Below is a small trained network, with its code and all its weights. Each question gives an input and a target symbol and asks what happens when units are switched off, that is, made to give their printed mean instead of their output.

import numpy as np


def w(rows, s, z=0):
    codes = np.array(rows[::2]) - 128.0
    scale = np.full(codes.shape[1], s)
    scale[-1] = z or s
    return codes * scale


def f(y):
    return y / 2 * (1 + np.tanh(0.7978845608 * (y + 0.044715 * y**3)))


def softmax(a):
    e = np.exp(a - a.max(-1, keepdims=True))
    return e / e.sum(-1, keepdims=True)


def log_softmax(a):
    a = a - a.max(-1, keepdims=True)
    return a - np.log(np.exp(a).sum(-1, keepdims=True))


def net(x, mask):
    ids = ['αεζθλμξπστφψω'.index(c) for c in x.split()]
    T = len(ids)
    res = E[ids] + P[:T]
    u = 0
    for l in range(3):
        q, k, v = (res @ M[l].T for M in (Q, K, V))
        z = softmax(np.where(np.tri(T) > 0, q @ k.T / 2**0.5, -1e9)) @ v
        res = res + np.where(mask[u], z, O[l][:, -1]) @ O[l][:, :-1]
        u += 1
        y = f(res @ A[l][:, :-1].T + A[l][:, -1])
        res = res + np.where(mask[u : u + 4], y, B[l][:, -1]) @ B[l][:, :-1]
        u += 4
    return log_softmax(res[-1] @ U[:, :-1].T + U[:, -1])


Q, K, V, O, A, B = {}, {}, {}, {}, {}, {}
E = w([
[110,140,156,226],'α',
[92,114,134,111],'ε',
[182,93,133,126],'ζ',
[69,126,153,174],'θ',
[142,44,107,186],'λ',
[187,125,48,109],'μ',
[164,216,147,105],'ξ',
[145,77,141,80],'π',
[201,101,122,192],'σ',
[143,185,210,110],'τ',
[220,91,118,204],'φ',
[134,246,74,128],'ψ',
[83,158,157,194],'ω',
],0.013)
P = w([
[3,66,203,165],'0',
[92,226,47,160],'1',
[123,184,54,210],'2',
[120,198,86,198],'3',
[132,187,120,174],'4',
[126,185,112,212],'5',
[96,207,117,211],'6',
[94,210,136,184],'7',
[78,237,120,169],'8',
[118,199,210,155],'9',
[100,190,172,157],'10',
[132,187,130,199],'11',
[110,243,215,119],'12',
[104,221,119,170],'13',
],0.0064)
Q[0] = w([
[130,185,165,2],'L0H0',
[130,64,99,91],'L0H0',
],0.0065)
K[0] = w([
[23,117,138,253],'L0H0',
[154,220,114,102],'L0H0',
],0.005)
V[0] = w([
[76,61,183,255],'L0H0',
[184,75,2,238],'L0H0',
],0.006)
O[0] = w([
[152,36,206,216,253],'L0H0',
[255,135,39,166,184],'L0H0',
],0.0098,0.003)
A[0] = w([
[44,50,201,156,1],'L0N0',
[163,59,149,155,254],'L0N1',
[141,2,133,124,100],'L0N2',
[40,206,143,124,193],'L0N3',
],0.0074,0.0046)
B[0] = w([
[101,1,97,69,139],'L0N0',
[126,205,124,168,255],'L0N1',
[149,79,124,246,137],'L0N2',
[117,206,201,185,189],'L0N3',
],0.0076,0.0057)
Q[1] = w([
[139,21,105,95],'L1H0',
[128,134,226,254],'L1H0',
],0.0067)
K[1] = w([
[123,180,98,112],'L1H0',
[51,2,246,178],'L1H0',
],0.0081)
V[1] = w([
[207,125,44,206],'L1H0',
[104,2,150,128],'L1H0',
],0.0096)
O[1] = w([
[163,2,212,234,46],'L1H0',
[93,44,163,29,249],'L1H0',
],0.0087,0.019)
A[1] = w([
[234,83,146,100,253],'L1N0',
[145,1,103,135,184],'L1N1',
[98,137,106,31,10],'L1N2',
[185,165,83,96,65],'L1N3',
],0.0062,0.0046)
B[1] = w([
[60,202,131,151,175],'L1N0',
[130,243,177,43,193],'L1N1',
[133,84,58,236,253],'L1N2',
[39,122,255,160,170],'L1N3',
],0.0075,0.017)
Q[2] = w([
[162,163,79,39],'L2H0',
[255,118,194,119],'L2H0',
],0.0062)
K[2] = w([
[87,2,114,132],'L2H0',
[16,140,68,148],'L2H0',
],0.0084)
V[2] = w([
[168,81,254,162],'L2H0',
[94,17,145,36],'L2H0',
],0.0066)
O[2] = w([
[250,195,254,166,2],'L2H0',
[151,34,204,24,133],'L2H0',
],0.0075,0.0051)
A[2] = w([
[148,45,123,45,156],'L2N0',
[128,142,67,224,254],'L2N1',
[44,124,80,92,78],'L2N2',
[139,64,1,123,109],'L2N3',
],0.0079,0.0055)
B[2] = w([
[62,145,115,171,198],'L2N0',
[89,184,146,69,195],'L2N1',
[252,122,87,125,254],'L2N2',
[172,156,127,125,211],'L2N3',
],0.011,0.027)
U = w([
[144,178,152,81,211],'α',
[147,79,105,112,78],'ε',
[158,169,136,120,214],'ζ',
[116,87,128,103,13],'θ',
[254,42,157,140,86],'λ',
[145,154,109,183,3],'μ',
[157,187,122,130,231],'ξ',
[113,124,108,101,68],'π',
[208,127,120,206,48],'σ',
[162,116,64,114,166],'τ',
[211,137,123,214,168],'φ',
[89,172,92,180,38],'ψ',
[111,105,124,130,114],'ω',
],0.0069,0.0052)

Each question gives the input, a string of symbols that net reads in full, and the target symbol t.
The units are the heads (2 rows each of Q, K, V and O) and the neurons (one row each of A and B). Each row of codes is followed by its name. A weight is (code - 128) times the scale printed after its matrix; where a second scale follows, it is the last column's (O, A, B and U).
mask holds one flag per unit, layer by layer, with each layer's heads first. A switched-off unit (its flag False) gives its mean, the last column of its rows in O or B, instead of its output. The means were averaged over made-up inputs and are rounded, as every weight is.
A unit's drop is (log p(t) with every unit on - log p(t) with that unit switched off) / (log p(t) with every unit on - log p(t) with every unit switched off).
The circuit of an input: a set's keep is (log p(t) with only the set's units on - log p(t) with every unit switched off) / (log p(t) with every unit on - log p(t) with every unit switched off). Starting from the 12 units with the biggest drops (on a tie, the unit counted first), units are removed one at a time, each time the one whose removal leaves the highest keep (on an exact tie, the one counted first), for as long as the keep stays at least 0.8.
units of the circuit, in order: the units of the circuit, biggest drop first
top k neurons: the k neurons with the biggest drops, biggest first
k most important neurons of layer l: the k neurons of layer l with the biggest drops, biggest first
input ψ τ φ τ τ ζ π ψ, target ψ: top 2 neurons => L2N2, L2N3
input α φ τ τ τ θ τ τ ξ ε φ θ ψ λ, target α: top neuron => L0N0
input φ φ τ φ φ τ ε, target φ: top 3 neurons => L0N2, L0N1, L1N0
input λ σ τ ε λ ε, target λ: 2 most important neurons of layer 0 => L0N1, L0N2
input ψ λ τ τ φ λ λ φ τ λ, target ψ: units of the circuit, in order => L1H0, L2H0, L2N2
input ψ τ τ τ λ ψ σ μ σ ζ τ μ τ σ, target ψ: units of the circuit, in order => L1H0, L2N2, L2H0
input ψ ε τ ε σ λ ξ, target ψ: units of the circuit, in order => L1H0, L2H0, L2N2
input ψ α φ ζ φ τ ε λ τ τ ψ ζ, target ψ: units of the circuit, in order => L1H0, L2H0, L2N2
input τ λ α τ α τ ξ, target τ: top 2 neurons => L0N0, L2N2
input ψ τ ε φ ε ψ φ ξ π ψ ε π λ, target ψ: units of the circuit, in order => L1H0, L2N2
input ψ τ τ λ ξ τ τ, target ψ: units of the circuit, in order => L1H0, L2H0, L2N2
input φ τ λ τ φ, target φ: top 2 neurons => L0N1, L1N0
input φ τ τ τ τ, target φ: 2 most important neurons of layer 1 => L1N0, L1N1
input θ ξ φ, target θ: top neuron => L0N0
input φ λ φ σ, target φ: 2 most important neurons of layer 0 => L0N2, L0N1
input τ ξ τ ζ τ θ, target τ: top 3 neurons => L0N0, L2N2, L1N2
input τ ξ ξ τ τ ψ, target τ: top 3 neurons => L0N0, L2N2, L1N2
input φ τ ω α τ τ τ σ, target φ: 2 most important neurons of layer 0 => L0N1, L0N2
input α ψ σ τ λ ε ζ α, target α: top 2 neurons => L0N0, L2N2
input λ λ φ λ ζ, target λ: top neuron => L0N0
input λ ε ζ ψ φ φ λ λ θ ζ π, target λ: 2 most important neurons of layer 2 => L2N1, L2N0
input φ θ θ α π λ λ λ, target φ: top 2 neurons => L0N1, L0N2
input φ ψ α, target φ: top 2 neurons => L0N2, L0N1
input λ φ φ α σ, target λ: 2 most important neurons of layer 0 => L0N0, L0N2
